Below is a small trained network, with its code and all its weights. Each question gives an input and a class and asks what happens when units are switched off, that is, made to give their printed mean instead of their output.

import numpy as np


def w(rows, s, z=0):
    codes = np.array(rows[::2]) - 128.0
    scale = np.full(codes.shape[1], s)
    scale[-1] = z or s
    return codes * scale


def f(y):
    return np.maximum(y, 0)


def log_softmax(a):
    a = a - a.max(-1, keepdims=True)
    return a - np.log(np.exp(a).sum(-1, keepdims=True))


def net(x, mask):
    res = np.array(x, float).reshape(1, 6) / 4 @ E
    y = f(res @ A[0][:, :-1].T + A[0][:, -1])
    res = res + np.where(mask, y, B[0][:, -1]) @ B[0][:, :-1]
    return log_softmax(res[-1] @ U[:, :-1].T + U[:, -1])


A, B = {}, {}
E = w([
[161,107,117,221,148,174,132,165,164],'x0',
[121,138,118,121,132,134,120,137,132],'x1',
[128,139,128,110,144,137,133,148,136],'x2',
[165,31,127,100,139,97,1,159,147],'x3',
[113,129,116,136,124,131,112,117,129],'x4',
[145,165,153,107,32,141,120,92,239],'x5',
],0.017)
A[0] = w([
[145,116,130,109,145,94,103,174,96,147],'N1',
[66,163,112,181,182,153,190,115,8,235],'N2',
[130,129,154,103,134,121,161,141,152,152],'N3',
[99,162,99,96,120,127,107,94,126,194],'N4',
[95,135,129,26,121,68,133,81,99,253],'N5',
[138,188,145,135,89,133,176,119,168,136],'N6',
[197,115,85,246,163,182,139,159,188,131],'N7',
[120,116,143,130,101,140,118,109,116,95],'N8',
[157,95,156,92,77,123,77,117,236,29],'N9',
[144,76,151,140,162,137,85,163,103,95],'N10',
[158,136,108,128,138,161,136,119,176,61],'N11',
[151,142,116,126,144,118,125,120,133,77],'N12',
[121,130,140,82,77,106,161,86,115,211],'N13',
[118,214,163,133,55,190,179,92,174,133],'N14',
[177,91,121,94,77,106,73,132,210,30],'N15',
[82,154,124,159,144,163,185,127,42,220],'N16',
[108,58,140,134,175,79,75,195,68,143],'N17',
[151,173,152,143,141,162,154,108,161,120],'N18',
[174,72,115,111,183,114,56,157,61,124],'N19',
[171,108,128,248,140,219,127,180,166,131],'N20',
[165,80,140,87,96,149,61,119,182,61],'N21',
[141,200,137,129,50,156,192,114,182,134],'N22',
[69,85,115,122,150,120,89,130,117,166],'N23',
[90,193,160,144,72,150,154,112,187,126],'N24',
[165,108,117,254,151,187,136,182,186,131],'N25',
[108,138,125,55,106,94,118,97,90,251],'N26',
],0.0099,0.0062)
B[0] = w([
[115,127,122,138,156,97,134,111,106,169],'N1',
[210,191,160,134,112,139,124,215,122,254],'N2',
[121,131,123,112,99,125,106,130,109,151],'N3',
[117,131,136,87,109,132,118,137,108,167],'N4',
[110,126,153,55,116,87,115,139,17,212],'N5',
[98,121,131,134,94,130,115,103,138,208],'N6',
[134,123,120,229,155,180,124,117,192,225],'N7',
[132,116,131,113,123,134,126,140,126,134],'N8',
[187,186,188,119,103,161,112,203,110,208],'N9',
[122,118,86,155,143,135,156,135,118,179],'N10',
[131,138,142,165,109,125,126,111,154,152],'N11',
[128,130,116,135,122,128,117,128,123,128],'N12',
[116,125,136,83,101,137,129,125,87,191],'N13',
[79,82,104,103,97,135,90,62,139,252],'N14',
[191,178,146,138,131,151,135,171,114,195],'N15',
[203,207,164,127,87,137,110,189,109,222],'N16',
[99,89,95,146,180,94,163,87,97,215],'N17',
[111,141,163,144,101,139,100,112,143,178],'N18',
[85,76,73,155,162,107,162,93,109,212],'N19',
[147,121,104,248,146,182,138,122,208,226],'N20',
[184,153,156,135,136,108,124,182,103,189],'N21',
[96,99,131,122,96,147,107,93,166,242],'N22',
[138,125,117,125,160,98,151,136,100,168],'N23',
[93,114,107,107,110,151,120,99,137,222],'N24',
[142,124,107,230,138,190,142,112,207,226],'N25',
[126,125,156,72,138,89,137,139,50,195],'N26',
],0.013,0.021)
U = w([
[211,210,203,69,113,73,105,189,73,206],'0',
[229,194,170,183,135,166,115,193,155,137],'1',
[50,30,124,101,183,1,142,95,65,174],'2',
[123,18,42,175,200,124,166,59,141,47],'3',
[6,96,162,59,94,108,92,34,97,143],'4',
[54,97,131,167,113,155,97,3,191,2],'5',
],0.0093,0.003)

Each question gives the input, the list of numbers given to net, and the class t.
The units are the neurons (one row each of A and B). Each row of codes is followed by its name. A weight is (code - 128) times the scale printed after its matrix; where a second scale follows, it is the last column's (A, B and U).
mask holds one flag per neuron, in row order. A switched-off neuron (its flag False) gives its mean, the last column of its row in B, instead of its output. The means were averaged over made-up inputs and are rounded, as every weight is.
A unit's drop is (log p(t) with every unit on - log p(t) with that unit switched off) / (log p(t) with every unit on - log p(t) with every unit switched off).
unit that matters most: the unit with the biggest drop
top k neurons: the k neurons with the biggest drops, biggest first
drop when u is switched off: that unit's drop, to one decimal
input [5,-1,4,0,3,1], class 5: unit that matters most => N2
input [2,5,2,-8,-6,1], class 5: top 2 neurons => (N14, N22)
input [-1,-5,-8,0,-1,1], class 4: top 3 neurons => (N2, N16, N9)
input [-4,-3,1,-5,8,0], class 0: top 2 neurons => (N2, N16)
input [-1,-5,6,1,4,6], class 0: top 2 neurons => (N9, N15)
input [-3,-2,8,3,3,0], class 2: top 2 neurons => (N2, N16)
input [-6,3,-5,1,4,7], class 0: top 3 neurons => (N9, N15, N21)
input [-8,5,-3,-1,-2,1], class 4: top 2 neurons => (N2, N9)
input [-8,-2,-7,0,8,7], class 4: top 2 neurons => (N2, N14)
input [0,0,3,2,-4,3], class 0: top 3 neurons => (N20, N25, N7)
input [-4,-4,8,5,-3,-3], class 2: drop when N21 is switched off => 0.0
input [1,7,0,-8,8,5], class 5: drop when N5 is switched off => 0.1
input [4,-2,-2,1,3,-5], class 3: drop when N17 is switched off => 0.2
input [6,1,4,-4,1,1], class 5: unit that matters most => N9
